Below is a small trained network, with its code and all its weights. Each question gives an input and a target symbol and asks what happens when units are switched off, that is, made to give their printed mean instead of their output.

import numpy as np


def w(rows, s, z=0):
    codes = np.array(rows[::2]) - 128.0
    scale = np.full(codes.shape[1], s)
    scale[-1] = z or s
    return codes * scale


def f(y):
    return y / 2 * (1 + np.tanh(0.7978845608 * (y + 0.044715 * y**3)))


def softmax(a):
    e = np.exp(a - a.max(-1, keepdims=True))
    return e / e.sum(-1, keepdims=True)


def log_softmax(a):
    a = a - a.max(-1, keepdims=True)
    return a - np.log(np.exp(a).sum(-1, keepdims=True))


def net(x, mask):
    ids = ['Ωβγεζηθλμξπστφψ'.index(c) for c in x.split()]
    T = len(ids)
    res = E[ids] + P[:T]
    r = res
    for j in range(3):
        rows = slice(3 * j, 3 * j + 3)
        q, k, v = (r @ M[0][rows].T for M in (Q, K, V))
        z = softmax(np.where(np.tri(T) > 0, q @ k.T / 3**0.5, -1e9)) @ v
        o = O[0][rows]
        res = res + np.where(mask[j], z, o[:, -1]) @ o[:, :-1]
    y = f(res @ A[0][:, :-1].T + A[0][:, -1])
    res = res + np.where(mask[3:19], y, B[0][:, -1]) @ B[0][:, :-1]
    return log_softmax(res[-1] @ U[:, :-1].T + U[:, -1])


Q, K, V, O, A, B = {}, {}, {}, {}, {}, {}
E = w([
[145,75,146,124,107,167,146,166,125,61],'Ω',
[89,104,30,54,189,183,73,121,115,140],'β',
[160,112,167,106,159,115,65,146,161,212],'γ',
[98,131,191,133,171,136,85,125,146,147],'ε',
[49,157,190,130,155,121,110,186,155,174],'ζ',
[73,177,195,121,143,116,93,182,139,107],'η',
[103,214,60,199,100,122,89,100,95,44],'θ',
[83,123,168,78,140,88,120,209,137,124],'λ',
[94,167,133,132,192,215,143,143,105,91],'μ',
[111,104,148,183,175,138,40,53,181,171],'ξ',
[84,135,162,126,172,146,60,118,172,150],'π',
[42,75,123,206,113,139,152,119,96,162],'σ',
[200,169,174,98,158,194,40,101,185,190],'τ',
[189,126,132,113,118,179,171,213,96,217],'φ',
[86,108,192,253,98,56,103,117,186,170],'ψ',
],0.018)
P = w([
[159,132,137,59,144,66,233,119,250,128],'0',
[146,137,181,114,168,74,166,82,177,145],'1',
[137,134,153,74,191,71,171,145,160,102],'2',
[120,126,191,137,133,111,129,116,137,139],'3',
[115,117,165,118,149,131,115,129,137,114],'4',
[90,123,192,120,125,147,109,158,108,121],'5',
[84,116,160,108,110,176,83,201,131,105],'6',
[136,107,162,126,128,203,41,141,105,150],'7',
[110,118,192,75,154,133,69,198,1,98],'8',
[119,108,208,170,97,164,85,187,8,149],'9',
[122,48,196,152,117,217,82,142,64,153],'10',
[4,63,188,161,120,232,89,183,75,105],'11',
],0.0083)
Q[0] = w([
[185,188,13,134,64,107,203,95,85,91],'h1',
[155,104,106,146,133,131,222,74,146,84],'h1',
[112,105,176,172,140,130,89,178,146,116],'h1',
[142,146,37,102,89,110,254,80,129,123],'h2',
[149,165,108,143,163,129,183,123,167,140],'h2',
[127,83,86,142,117,166,195,100,134,97],'h2',
[95,79,146,151,28,231,86,70,139,159],'h3',
[168,102,127,119,173,64,131,103,191,110],'h3',
[83,135,217,126,131,146,90,181,68,150],'h3',
],0.0086)
K[0] = w([
[87,170,180,91,157,52,149,52,255,171],'h1',
[159,122,153,129,173,40,116,157,179,140],'h1',
[149,119,92,152,137,187,129,117,61,128],'h1',
[148,192,144,128,161,29,137,115,235,100],'h2',
[143,86,88,88,148,94,194,86,167,139],'h2',
[111,145,201,130,134,83,127,157,190,176],'h2',
[125,138,169,134,155,133,88,128,15,139],'h3',
[125,142,94,79,140,75,204,107,146,114],'h3',
[118,95,100,138,83,108,29,153,109,126],'h3',
],0.008)
V[0] = w([
[222,23,123,95,93,94,172,153,138,134],'h1',
[174,152,193,122,84,160,217,157,150,63],'h1',
[132,117,133,151,57,52,37,119,167,41],'h1',
[182,250,145,89,109,106,75,229,87,174],'h2',
[3,76,126,133,116,27,181,198,107,231],'h2',
[122,163,214,243,127,137,172,165,140,75],'h2',
[143,185,183,46,118,75,95,184,167,213],'h3',
[176,98,46,64,236,198,62,53,99,199],'h3',
[193,45,129,237,139,34,53,46,200,172],'h3',
],0.0071)
O[0] = w([
[98,103,103,172,10,178,70,248,46,74,95],'h1',
[206,179,186,126,114,164,171,180,76,114,191],'h1',
[103,45,227,99,42,181,185,71,131,87,56],'h1',
[157,254,85,70,79,192,155,147,220,131,104],'h2',
[24,138,72,86,122,121,132,136,22,207,141],'h2',
[131,127,114,163,182,198,227,139,65,93,200],'h2',
[101,97,86,78,63,184,232,162,185,222,202],'h3',
[145,52,109,102,118,4,130,190,200,99,50],'h3',
[179,33,69,190,132,200,114,61,179,152,254],'h3',
],0.0081,0.0062)
A[0] = w([
[157,118,154,120,89,147,128,135,107,69,32],'n1',
[141,129,91,181,155,101,132,134,193,108,180],'n2',
[109,66,99,124,143,110,160,155,151,130,247],'n3',
[124,92,37,53,151,114,123,141,94,88,166],'n4',
[212,28,206,55,173,109,175,114,54,202,92],'n5',
[125,55,112,147,135,109,142,166,121,166,100],'n6',
[132,169,202,157,57,101,153,192,183,150,159],'n7',
[153,144,110,158,142,174,87,134,194,112,213],'n8',
[135,104,47,152,136,207,205,105,95,109,99],'n9',
[175,143,145,137,146,138,2,130,123,154,194],'n10',
[130,99,101,118,109,138,110,106,112,171,101],'n11',
[65,75,193,106,47,157,94,154,122,199,194],'n12',
[130,183,86,141,168,144,95,99,153,151,13],'n13',
[137,135,220,119,157,126,179,96,131,120,86],'n14',
[176,118,124,77,196,144,95,107,80,95,254],'n15',
[144,205,52,142,67,113,125,97,60,143,133],'n16',
],0.0072,0.0025)
B[0] = w([
[97,149,122,147,151,97,130,67,152,228,151],'n1',
[172,124,158,113,101,166,138,131,117,154,186],'n2',
[179,107,136,134,133,134,156,184,62,106,169],'n3',
[114,151,253,161,91,131,88,148,196,95,141],'n4',
[70,183,93,211,140,145,102,95,130,77,198],'n5',
[175,148,75,146,146,174,95,94,95,123,178],'n6',
[204,143,145,69,149,116,108,134,165,64,193],'n7',
[145,72,122,196,142,143,152,136,163,160,223],'n8',
[100,146,184,157,84,86,109,158,200,153,255],'n9',
[143,124,225,172,150,167,102,114,96,99,200],'n10',
[124,132,119,132,124,127,87,183,124,136,163],'n11',
[156,89,96,21,88,108,120,102,90,110,245],'n12',
[89,105,128,91,87,103,109,150,182,184,187],'n13',
[100,153,76,116,103,151,122,64,133,86,178],'n14',
[17,63,170,166,115,93,105,160,146,163,186],'n15',
[103,162,145,104,124,83,124,44,113,63,146],'n16',
],0.0061,0.0085)
U = w([
[158,79,251,155,121,187,121,198,71,58,253],'Ω',
[77,71,177,128,117,76,45,174,176,131,86],'β',
[146,73,61,122,128,150,134,157,148,135,210],'γ',
[138,103,117,126,166,151,135,125,129,123,142],'ε',
[112,125,178,98,125,130,143,126,121,192,183],'ζ',
[127,142,185,101,127,154,130,109,131,145,69],'η',
[97,144,128,127,125,139,93,50,179,39,192],'θ',
[118,117,192,93,107,132,129,131,118,160,85],'λ',
[129,151,222,207,253,101,170,205,150,158,174],'μ',
[159,44,73,173,190,154,110,149,139,78,82],'ξ',
[141,76,134,110,163,135,139,123,134,132,117],'π',
[105,97,129,152,196,109,93,146,37,160,140],'σ',
[164,75,137,131,143,149,143,159,172,106,93],'τ',
[162,211,93,188,112,145,45,220,115,159,61],'φ',
[91,95,177,177,85,179,101,134,147,189,50],'ψ',
],0.0058,0.0031)

Each question gives the input, a string of symbols that net reads in full, and the target symbol t.
The units are the heads (3 rows each of Q, K, V and O) and the neurons (one row each of A and B). Each row of codes is followed by its name. A weight is (code - 128) times the scale printed after its matrix; where a second scale follows, it is the last column's (O, A, B and U).
mask holds one flag per unit, heads first, then neurons. A switched-off unit (its flag False) gives its mean, the last column of its rows in O or B, instead of its output. The means were averaged over made-up inputs and are rounded, as every weight is.
A unit's drop is (log p(t) with every unit on - log p(t) with that unit switched off) / (log p(t) with every unit on - log p(t) with every unit switched off).
The circuit of an input: a set's keep is (log p(t) with only the set's units on - log p(t) with every unit switched off) / (log p(t) with every unit on - log p(t) with every unit switched off). Starting from the 12 units with the biggest drops (on a tie, the unit counted first), units are removed one at a time, each time the one whose removal leaves the highest keep (on an exact tie, the one counted first), for as long as the keep stays at least 0.8.
circuit, biggest first: the units of the circuit, biggest drop first
k most important neurons: the k neurons with the biggest drops, biggest first
heads that matter: for each layer, one digit per head in row order, 1 if its drop is at least 0.15 and else 0, layers parted by /
input φ β ψ μ Ω μ β, target β: heads that matter	001
input Ω ψ π μ μ τ, target μ: most important neuron	(n12)
input ψ ψ ξ γ ψ θ ε, target θ: heads that matter	100
input ψ γ γ ψ γ σ τ ε, target σ: heads that matter	010
input Ω φ ε Ω ε ξ η ξ, target Ω: circuit, biggest first	(h1; n10)
input μ ψ γ, target μ: heads that matter	100
input λ θ ψ τ, target θ: heads that matter	100
input ψ ε μ, target ψ: circuit, biggest first	(h3; n9)
input ξ ξ ψ μ γ ε ζ, target μ: heads that matter	110
input ψ μ ξ θ π ζ, target θ: 2 most important neurons	(n14; n5)
input ξ γ μ ξ ψ η ζ ξ, target μ: circuit, biggest first	(h1; n12)
input Ω ψ μ ζ τ φ ζ ζ ε, target φ: heads that matter	110
input ξ ψ Ω Ω Ω μ λ τ σ μ π, target μ: circuit, biggest first	(h1; h3)
input γ ψ γ ψ ζ μ ψ ψ ψ θ, target ψ: circuit, biggest first	(h3; n9; h1)
input ψ σ β ξ θ ε, target θ: heads that matter	100
input ζ ψ ξ σ τ Ω φ ζ Ω ζ γ φ, target φ: circuit, biggest first	(h1; h2)
input β ζ ζ ψ, target β: heads that matter	110
input ψ ξ ψ β ξ ψ μ σ ξ, target σ: circuit, biggest first	(h2)
input ψ ψ ψ β, target ψ: 2 most important neurons	(n4; n9)
input ψ ε ψ ψ ψ μ ζ μ ζ ψ, target μ: circuit, biggest first	(h1)
input μ Ω ψ ξ ζ ψ μ ζ Ω σ, target σ: circuit, biggest first	(h2; h3)
input Ω ψ ε γ, target Ω: heads that matter	100
input β ψ η ψ μ π ζ θ σ, target σ: circuit, biggest first	(h3; h2)
